Below are the code and all the weights of a small trained network. Each question names an input and a class and asks about switching units off, where a switched-off unit gives its printed mean instead of its output.

import numpy as np


def w(rows, s, z=0):
    codes = np.array(rows[::2]) - 128.0
    scale = np.full(codes.shape[1], s)
    scale[-1] = z or s
    return codes * scale


def f(y):
    return y / 2 * (1 + np.tanh(0.7978845608 * (y + 0.044715 * y**3)))


def log_softmax(a):
    a = a - a.max(-1, keepdims=True)
    return a - np.log(np.exp(a).sum(-1, keepdims=True))


def net(x, mask):
    res = np.array(x, float).reshape(1, 4) / 4 @ E
    y = f(res @ A[0][:, :-1].T + A[0][:, -1])
    res = res + np.where(mask, y, B[0][:, -1]) @ B[0][:, :-1]
    return log_softmax(res[-1] @ U[:, :-1].T + U[:, -1])


A, B = {}, {}
E = w([
[254,99,17,160,174,143,110,72,109],'x0',
[140,65,194,192,140,73,49,164,17],'x1',
[183,121,120,57,76,227,3,205,162],'x2',
[150,86,133,88,217,41,118,184,214],'x3',
],0.0062)
A[0] = w([
[125,63,149,78,195,68,119,184,207,94],'N0',
[127,48,166,156,134,119,61,150,52,82],'N1',
[159,166,116,95,54,222,49,174,112,119],'N2',
[206,86,57,134,176,134,133,89,90,80],'N3',
[65,121,133,195,186,49,229,55,69,120],'N4',
[119,175,109,134,42,195,138,90,63,99],'N5',
[97,167,147,203,139,110,211,74,103,104],'N6',
[121,123,146,183,128,84,180,115,99,114],'N7',
[159,57,188,223,145,68,59,173,19,105],'N8',
[136,80,125,72,196,51,101,178,211,100],'N9',
[40,164,243,89,83,150,144,194,149,89],'N10',
[101,132,132,167,159,96,201,71,142,103],'N11',
[41,133,209,96,88,130,112,179,136,89],'N12',
[102,182,149,159,42,206,146,91,47,78],'N13',
[106,186,94,101,143,169,206,89,192,103],'N14',
[107,81,121,76,207,48,121,173,194,78],'N15',
[156,84,152,98,93,185,64,195,141,93],'N16',
[136,94,96,72,90,158,90,202,115,50],'N17',
[170,97,143,40,95,235,23,219,147,122],'N18',
[125,172,88,194,68,194,144,83,58,94],'N19',
[156,86,112,107,200,76,141,185,182,92],'N20',
[210,116,25,165,172,151,95,30,100,73],'N21',
[248,99,50,148,165,178,101,101,113,83],'N22',
[160,167,126,61,89,217,42,221,165,129],'N23',
[7,175,235,105,76,147,162,211,128,87],'N24',
[67,163,170,129,90,116,137,161,144,80],'N25',
[121,217,47,79,127,169,162,78,219,112],'N26',
[68,149,138,200,185,46,254,83,102,119],'N27',
[86,195,86,50,118,169,185,121,178,88],'N28',
[43,138,219,93,129,122,141,139,153,109],'N29',
[118,54,217,156,86,84,61,156,19,94],'N30',
[92,192,72,52,98,184,195,81,236,84],'N31',
[139,64,178,198,143,94,75,180,23,103],'N32',
[125,122,159,168,170,114,142,102,106,2],'N33',
[86,143,150,144,41,207,131,57,60,80],'N34',
],0.0082,0.0051)
B[0] = w([
[30,49,197,233,203,205,64,155,43,192],'N0',
[179,212,157,174,92,142,172,166,202,182],'N1',
[41,122,149,72,54,27,54,50,141,223],'N2',
[198,67,27,69,201,118,185,94,100,177],'N3',
[86,107,125,40,8,12,59,59,148,249],'N4',
[40,80,205,206,230,217,80,183,65,188],'N5',
[58,122,154,80,50,47,59,53,108,195],'N6',
[114,164,161,117,75,81,86,85,131,170],'N7',
[212,220,160,185,78,169,223,226,231,234],'N8',
[21,75,227,208,184,208,64,160,48,197],'N9',
[232,27,30,30,207,142,193,84,86,228],'N10',
[90,128,148,80,48,50,66,56,136,181],'N11',
[220,46,41,60,189,126,194,114,90,202],'N12',
[13,50,201,228,206,237,49,133,43,198],'N13',
[157,204,179,178,83,141,183,196,179,185],'N14',
[18,55,202,219,212,233,54,144,47,187],'N15',
[79,120,145,88,28,36,103,74,141,188],'N16',
[95,136,120,81,53,66,109,88,124,158],'N17',
[64,141,140,76,14,3,58,34,155,254],'N18',
[46,57,180,213,234,213,65,164,48,187],'N19',
[39,57,199,208,196,223,77,151,32,174],'N20',
[218,43,16,3,227,133,220,85,86,203],'N21',
[210,33,2,30,210,123,213,86,96,201],'N22',
[70,134,158,79,39,22,85,46,140,240],'N23',
[237,28,18,21,227,162,211,104,86,246],'N24',
[165,87,31,123,137,120,204,128,73,166],'N25',
[193,239,173,200,62,181,200,243,239,208],'N26',
[78,132,133,58,29,16,48,40,173,252],'N27',
[180,208,161,178,90,157,212,211,227,185],'N28',
[230,82,31,74,204,134,189,101,88,199],'N29',
[193,220,181,211,70,156,207,215,230,221],'N30',
[217,245,161,225,60,167,210,227,227,216],'N31',
[223,229,157,199,78,194,213,223,233,214],'N32',
[133,132,75,139,65,125,135,111,125,127],'N33',
[10,68,196,224,229,206,72,178,44,195],'N34',
],0.0066,0.0085)
U = w([
[64,159,150,50,24,13,62,51,155,44],'0',
[205,244,166,181,78,176,213,208,221,52],'1',
[226,57,11,26,216,144,201,90,72,252],'2',
[12,82,204,202,202,222,61,153,43,30],'3',
],0.011,0.0019)

Each question gives the input, the list of numbers given to net, and the class t.
The units are the neurons (one row each of A and B). Each row of codes is followed by its name. A weight is (code - 128) times the scale printed after its matrix; where a second scale follows, it is the last column's (A, B and U).
mask holds one flag per neuron, in row order. A switched-off neuron (its flag False) gives its mean, the last column of its row in B, instead of its output. The means were averaged over made-up inputs and are rounded, as every weight is.
A unit's drop is (log p(t) with every unit on - log p(t) with that unit switched off) / (log p(t) with every unit on - log p(t) with every unit switched off).
The circuit of an input: a set's keep is (log p(t) with only the set's units on - log p(t) with every unit switched off) / (log p(t) with every unit on - log p(t) with every unit switched off). Starting from the 12 units with the biggest drops (on a tie, the unit counted first), units are removed one at a time, each time the one whose removal leaves the highest keep (on an exact tie, the one counted first), for as long as the keep stays at least 0.8.
circuit, biggest first: the units of the circuit, biggest drop first
k most important neurons: the k neurons with the biggest drops, biggest first
drop of u: that unit's drop, to one decimal
input [-3,-5,4,-1], class 1: circuit, biggest first : N31
input [-7,5,4,7], class 2: 3 most important neurons : N10; N24; N12
input [-6,4,-5,2], class 2: 3 most important neurons : N24; N29; N18
input [5,1,8,8], class 0: 3 most important neurons : N18; N23; N16
input [-8,6,7,6], class 2: 2 most important neurons : N24; N10
input [-8,-7,-7,3], class 2: 3 most important neurons : N24; N29; N10
input [-4,-2,3,-4], class 2: 2 most important neurons : N24; N10
input [7,1,-7,-4], class 0: 2 most important neurons : N4; N27
input [-3,1,4,5], class 3: 2 most important neurons : N0; N9
input [-2,8,0,-8], class 1: 4 most important neurons : N30; N8; N32; N1
input [6,-6,-3,-1], class 1: 2 most important neurons : N26; N31
input [3,6,7,8], class 3: 3 most important neurons : N9; N0; N20
input [-3,-6,2,-6], class 1: 3 most important neurons : N31; N26; N28
input [-8,2,3,7], class 2: circuit, biggest first : N24
input [-7,-7,1,-3], class 1: drop of N32 : 0.0
input [-8,8,3,7], class 1: drop of N1 : 0.3
input [-5,6,4,-4], class 1: drop of N30 : 0.4
